Below is a small trained network, with its code and all its weights. Each question gives an input and a target symbol and asks what happens when units are switched off, that is, made to give their printed mean instead of their output.

import numpy as np


def w(rows, s, z=0):
    codes = np.array(rows[::2]) - 128.0
    scale = np.full(codes.shape[1], s)
    scale[-1] = z or s
    return codes * scale


def f(y):
    return y / 2 * (1 + np.tanh(0.7978845608 * (y + 0.044715 * y**3)))


def softmax(a):
    e = np.exp(a - a.max(-1, keepdims=True))
    return e / e.sum(-1, keepdims=True)


def log_softmax(a):
    a = a - a.max(-1, keepdims=True)
    return a - np.log(np.exp(a).sum(-1, keepdims=True))


def net(x, mask):
    ids = ['ΘΞβζημσφψω'.index(c) for c in x.split()]
    T = len(ids)
    res = E[ids] + P[:T]
    r = res
    for j in range(2):
        rows = slice(4 * j, 4 * j + 4)
        q, k, v = (r @ M[0][rows].T for M in (Q, K, V))
        z = softmax(np.where(np.tri(T) > 0, q @ k.T / 4**0.5, -1e9)) @ v
        o = O[0][rows]
        res = res + np.where(mask[j], z, o[:, -1]) @ o[:, :-1]
    y = f(res @ A[0][:, :-1].T + A[0][:, -1])
    res = res + np.where(mask[2:6], y, B[0][:, -1]) @ B[0][:, :-1]
    return log_softmax(res[-1] @ U[:, :-1].T + U[:, -1])


Q, K, V, O, A, B = {}, {}, {}, {}, {}, {}
E = w([
[94,193,127,145,84,142],'Θ',
[61,196,160,71,157,178],'Ξ',
[124,152,106,32,117,72],'β',
[126,155,116,128,252,164],'ζ',
[136,200,194,122,224,200],'η',
[15,84,122,109,179,194],'μ',
[165,94,212,67,145,47],'σ',
[69,151,102,226,128,111],'φ',
[222,162,126,139,163,101],'ψ',
[123,191,114,76,103,158],'ω',
],0.016)
P = w([
[118,78,119,126,109,141],'0',
[119,91,126,138,110,144],'1',
[127,100,128,143,121,126],'2',
[152,122,121,172,155,112],'3',
[30,167,63,72,143,91],'4',
[163,177,201,121,118,105],'5',
[168,138,72,149,149,25],'6',
[83,211,89,59,143,43],'7',
[155,174,143,153,118,2],'8',
[169,143,129,64,153,35],'9',
],0.009)
Q[0] = w([
[74,87,178,160,118,134],'h1',
[158,203,107,127,201,115],'h1',
[132,253,121,98,150,101],'h1',
[183,166,139,154,78,168],'h1',
[151,127,160,162,142,89],'h2',
[123,77,38,123,175,100],'h2',
[133,134,135,65,171,122],'h2',
[65,192,178,118,187,65],'h2',
],0.013)
K[0] = w([
[136,95,66,89,122,161],'h1',
[92,145,169,175,103,63],'h1',
[93,171,172,164,178,4],'h1',
[95,83,164,137,112,83],'h1',
[120,172,128,85,119,135],'h2',
[158,115,208,151,110,144],'h2',
[92,150,159,172,133,98],'h2',
[131,210,123,146,169,43],'h2',
],0.013)
V[0] = w([
[54,67,200,148,143,79],'h1',
[88,153,93,101,100,131],'h1',
[169,107,118,124,117,192],'h1',
[142,108,164,71,195,107],'h1',
[135,139,181,170,118,25],'h2',
[122,120,5,141,133,129],'h2',
[136,150,125,208,174,119],'h2',
[205,81,58,72,180,138],'h2',
],0.017)
O[0] = w([
[70,100,147,201,210,94,140],'h1',
[88,168,74,96,128,103,88],'h1',
[190,139,143,138,130,106,42],'h1',
[113,124,217,92,172,142,253],'h1',
[145,115,153,247,165,168,173],'h2',
[148,82,32,114,115,125,71],'h2',
[203,52,176,155,105,93,170],'h2',
[99,75,109,35,125,204,166],'h2',
],0.013,0.0061)
A[0] = w([
[202,208,101,111,204,175,254],'n1',
[89,168,161,146,3,180,23],'n2',
[77,86,131,184,179,98,56],'n3',
[59,91,160,162,137,147,103],'n4',
],0.011,0.0031)
B[0] = w([
[114,116,142,141,53,150,215],'n1',
[179,133,139,142,250,141,149],'n2',
[135,151,127,60,62,157,254],'n3',
[185,127,89,164,175,63,237],'n4',
],0.013,0.012)
U = w([
[192,79,125,104,2,99,55],'Θ',
[32,130,154,124,127,195,143],'Ξ',
[103,104,214,132,130,84,223],'β',
[108,6,120,60,120,76,83],'ζ',
[188,200,127,131,196,143,14],'η',
[81,97,152,52,63,70,91],'μ',
[173,196,122,49,102,151,51],'σ',
[150,14,143,130,126,187,182],'φ',
[35,166,226,137,35,152,53],'ψ',
[106,107,102,195,63,102,253],'ω',
],0.005,0.0056)

Each question gives the input, a string of symbols that net reads in full, and the target symbol t.
The units are the heads (4 rows each of Q, K, V and O) and the neurons (one row each of A and B). Each row of codes is followed by its name. A weight is (code - 128) times the scale printed after its matrix; where a second scale follows, it is the last column's (O, A, B and U).
mask holds one flag per unit, heads first, then neurons. A switched-off unit (its flag False) gives its mean, the last column of its rows in O or B, instead of its output. The means were averaged over made-up inputs and are rounded, as every weight is.
A unit's drop is (log p(t) with every unit on - log p(t) with that unit switched off) / (log p(t) with every unit on - log p(t) with every unit switched off).
The circuit of an input: a set's keep is (log p(t) with only the set's units on - log p(t) with every unit switched off) / (log p(t) with every unit on - log p(t) with every unit switched off). Starting from all 6 units, units are removed one at a time, each time the one whose removal leaves the highest keep (on an exact tie, the one counted first), for as long as the keep stays at least 0.8.
units of the circuit, in order: the units of the circuit, biggest drop first
most important unit: the unit with the biggest drop
top k neurons: the k neurons with the biggest drops, biggest first
drop of u: that unit's drop, to one decimal
input μ ψ ω ψ η β φ β, target Θ: units of the circuit, in order : [h2]
input ψ ψ φ, target φ: units of the circuit, in order : [h2; h1; n2]
input ψ ψ μ, target ζ: units of the circuit, in order : [h2; n4]
input Θ η φ η β η, target Ξ: units of the circuit, in order : [h2; n4]
input Θ σ ψ β μ σ μ, target η: units of the circuit, in order : [n4; h2]
input μ μ μ β ω σ σ ω, target η: units of the circuit, in order : [n4; h2; h1]
input η β ψ ψ ω, target φ: top 2 neurons : [n2; n3]
input σ ψ σ ω Ξ Ξ μ Ξ σ ω, target η: units of the circuit, in order : [n4; h1; h2]
input σ ψ Ξ ψ ω, target φ: units of the circuit, in order : [h2; h1]
input ζ β φ ω ζ σ, target ζ: top 2 neurons : [n3; n1]
input η Θ η η ω ω φ ω φ η, target ω: units of the circuit, in order : [h1; h2]
input ψ η η ψ ζ ψ, target Θ: units of the circuit, in order : [h1; n1]
input Θ σ σ μ, target η: top 2 neurons : [n4; n1]
input ψ σ ω μ ζ β η β η, target Ξ: units of the circuit, in order : [h2]
input μ σ σ, target η: units of the circuit, in order : [n4; h2; h1]
input β Ξ ζ ψ Ξ, target φ: top 2 neurons : [n3; n2]
input ψ ψ β ψ Θ η, target ψ: top 3 neurons : [n1; n4; n2]
input ψ Θ μ β φ ψ Θ Θ, target ω: drop of h2 : 0.7
input μ β ζ ψ ψ ψ σ, target φ: drop of n3 : 0.1
input φ μ σ μ Ξ ω, target β: most important unit : h1
input σ ζ ψ σ ψ η ζ, target β: drop of n4 : 0.4
input ψ ψ ω ζ μ, target ζ: top 2 neurons : [n1; n3]
input η η Θ μ ψ ω Ξ Θ, target η: top 2 neurons : [n2; n3]
